[[144 142 120 123 113 128 151 113 134 124 145 133 105]
 [127 123 108 129 125 126 131 108 134 101 134 103 127]
 [133 149 126 133 100 119 117 114 134 131 109 133 148]
 [102 112 139 137 119 121 112 130 134 121 124 108 142]]
->
[[144 142 120 123 113 128 151 113 134 124 145 133 105]
 [133 149 126 133 100 119 117 114 134 131 109 133 148]
 [127 123 108 129 125 126 131 108 134 101 134 103 127]
 [102 112 139 137 119 121 112 130 134 121 124 108 142]]

[[139 140 154 125 114 129 126 125 136 143 129 147 122 122 129]
 [141 138 154 118 107 118 134 124 141 137 125 151 115 118 122]]
->
[[141 138 154 118 107 118 134 124 141 137 125 151 115 118 122]
 [139 140 154 125 114 129 126 125 136 143 129 147 122 122 129]]

[[129 130 124 154 134 129 125 118 119]
 [130 122 139 146 124 140 131 120 144]]
->
[[130 122 139 146 124 140 131 120 144]
 [129 130 124 154 134 129 125 118 119]]

[[129 127 128 125 126 129 126 129 128]
 [123 105 127 130 100 118 130 136 117]
 [136 147 157 144 108 109 138 118 149]]
->
[[136 147 157 144 108 109 138 118 149]
 [129 127 128 125 126 129 126 129 128]
 [123 105 127 130 100 118 130 136 117]]

[[131 127 127 129 129 127 122 128 126]
 [132 128 134 128 124 127 121 144 130]
 [130 127 158 124 125 127 115 124 129]]
->
[[132 128 134 128 124 127 121 144 130]
 [131 127 127 129 129 127 122 128 126]
 [130 127 158 124 125 127 115 124 129]]

[[122 107 100 129 154 108 141 139 137 109 144]
 [139 100 137 147 109 125 139  99 151 126 154]
 [149 123 137 135 129 114 157 145 143 101 155]
 [157 138 139 157 108 148 110 116 126 122 110]
 [ 98 107 118 115 124 110 100 118 127 127 146]]
->
[[157 138 139 157 108 148 110 116 126 122 110]
 [149 123 137 135 129 114 157 145 143 101 155]
 [139 100 137 147 109 125 139  99 151 126 154]
 [122 107 100 129 154 108 141 139 137 109 144]
 [ 98 107 118 115 124 110 100 118 127 127 146]]

[[135 144 149 136 114 114 140 141 115 113 147]
 [132 140 149 117 120 145 128 125 129 150 146]
 [138 130 121 108 142 146 145 130 105 137 112]
 [116 140 119 128 137 122 151 147 117 113 104]
 [145 108 139 126 126 133 133 108 116 107 107]
 [146 150 114 109 115 147 128 124 146 122 139]]
->
[[146 150 114 109 115 147 128 124 146 122 139]
 [145 108 139 126 126 133 133 108 116 107 107]
 [138 130 121 108 142 146 145 130 105 137 112]
 [135 144 149 136 114 114 140 141 115 113 147]
 [132 140 149 117 120 145 128 125 129 150 146]
 [116 140 119 128 137 122 151 147 117 113 104]]

[[134 122 141 140 153 144 139]
 [151 141 126 136 111 126 115]
 [132 126 132 133 146 142 137]
 [124 128 135 133 135 123 130]
 [136 130 131 133 128 131 125]
 [112 119 130 122 132 122 132]]
->
[[151 141 126 136 111 126 115]
 [136 130 131 133 128 131 125]
 [134 122 141 140 153 144 139]
 [132 126 132 133 146 142 137]
 [124 128 135 133 135 123 130]
 [112 119 130 122 132 122 132]]

[[101 126 125 129 123 125 126 130 131 129 108]
 [127 128 128 128 129 127 128 128 128 128 128]]
->
[[127 128 128 128 129 127 128 128 128 128 128]
 [101 126 125 129 123 125 126 130 131 129 108]]
---
[[128 147 131 129 127 132 126 128 127 126 130 142 130]
 [136 107 128 120 133 119 118 133 135 132 134 115 132]
 [129 141 129 125 127 119 136 127 130 132 129 139 129]
 [119 116 121 119 122 101 130 114 126 131 125 117 127]]
->
[[136 107 128 120 133 119 118 133 135 132 134 115 132]
 [129 141 129 125 127 119 136 127 130 132 129 139 129]
 [128 147 131 129 127 132 126 128 127 126 130 142 130]
 [119 116 121 119 122 101 130 114 126 131 125 117 127]]

[[128 121 133 137 129 134 146 119 142 121 146]
 [134 121 128 152 134 113 140 120 122 119 143]
 [142 130 114 143 139 117 132 120 120 139 146]
 [126 127 121 150 127 134 133 141 138 132 133]]
->
[[142 130 114 143 139 117 132 120 120 139 146]
 [134 121 128 152 134 113 140 120 122 119 143]
 [128 121 133 137 129 134 146 119 142 121 146]
 [126 127 121 150 127 134 133 141 138 132 133]]

[[146 140 148]
 [136 147 141]
 [123 101 119]
 [145 146 149]]
->
[[146 140 148]
 [145 146 149]
 [136 147 141]
 [123 101 119]]

[[136 132 116 121 119 130]
 [138 133 113 118 113 130]
 [144 137 104 113  99 130]
 [113 118 154 144 152 125]
 [134 130 119 123 121 129]
 [120 125 137 132 142 128]
 [131 130 123 124 122 129]]
->
[[144 137 104 113  99 130]
 [138 133 113 118 113 130]
 [136 132 116 121 119 130]
 [134 130 119 123 121 129]
 [131 130 123 124 122 129]
 [120 125 137 132 142 128]
 [113 118 154 144 152 125]]

[[113 130 131 144 125 129 129 133 134 130 130 124 132 143 125]
 [157 123 117 102 124 128 130 122 126 120 125 133 120 107 132]
 [115 126 131 153 129 131 128 137 125 132 124 127 127 146 127]
 [123 133 113 142 133 134 136 142 125 130 123 141 126 134 133]]
->
[[157 123 117 102 124 128 130 122 126 120 125 133 120 107 132]
 [123 133 113 142 133 134 136 142 125 130 123 141 126 134 133]
 [115 126 131 153 129 131 128 137 125 132 124 127 127 146 127]
 [113 130 131 144 125 129 129 133 134 130 130 124 132 143 125]]

[[106 127 128 121 140 100 103 127 134 126 127 126 128 119 126]
 [123 123 108 146 135 122 122 126 127 128 125 129 133 149 122]
 [108 129 131 107 139 110 111 128 133 130 129 127 128 110 130]
 [120 134 129 142 133 117 118 126 138 128 138 121 120 140 139]]
->
[[123 123 108 146 135 122 122 126 127 128 125 129 133 149 122]
 [120 134 129 142 133 117 118 126 138 128 138 121 120 140 139]
 [108 129 131 107 139 110 111 128 133 130 129 127 128 110 130]
 [106 127 128 121 140 100 103 127 134 126 127 126 128 119 126]]

[[128 143]
 [119 154]
 [115 149]
 [145 137]
 [113 143]
 [140 153]
 [144 149]]
->
[[145 137]
 [144 149]
 [140 153]
 [128 143]
 [119 154]
 [115 149]
 [113 143]]
---
[[143 123 151 111 127]
 [134 129 126 119 127]
 [126 131 127 128 128]]
->
[[143 123]
 [134 129]]

[[154 129 128 127 129]
 [101 127 125 128 123]]
->
[[154 129]
 [101 127]]

[[133 135 119]
 [125 129 116]
 [152 123 126]
 [134 137 118]
 [122 125 132]]
->
[[133 135]
 [125 129]]

[[134 116 155]
 [124 129 134]
 [121 117 113]
 [126 119 140]
 [132 122 141]]
->
[[134 116]
 [124 129]]

[[153 135 115]
 [140 134 120]
 [107 118 138]]
->
[[153 135]
 [140 134]]

[[119 112 153 108 145]
 [138 134 117 132 133]]
->
[[119 112]
 [138 134]]

[[125 149 136]
 [123 138 129]
 [120 158 127]]
->
[[125 149]
 [123 138]]

[[111 123 158]
 [129 133 130]
 [131 127 128]
 [127 127 128]
 [128 124  99]]
->
[[111 123]
 [129 133]]

[[139 141 137 140 129]
 [125 153 128 134 125]
 [128 132 130 148 129]]
->
[[139 141]
 [125 153]]
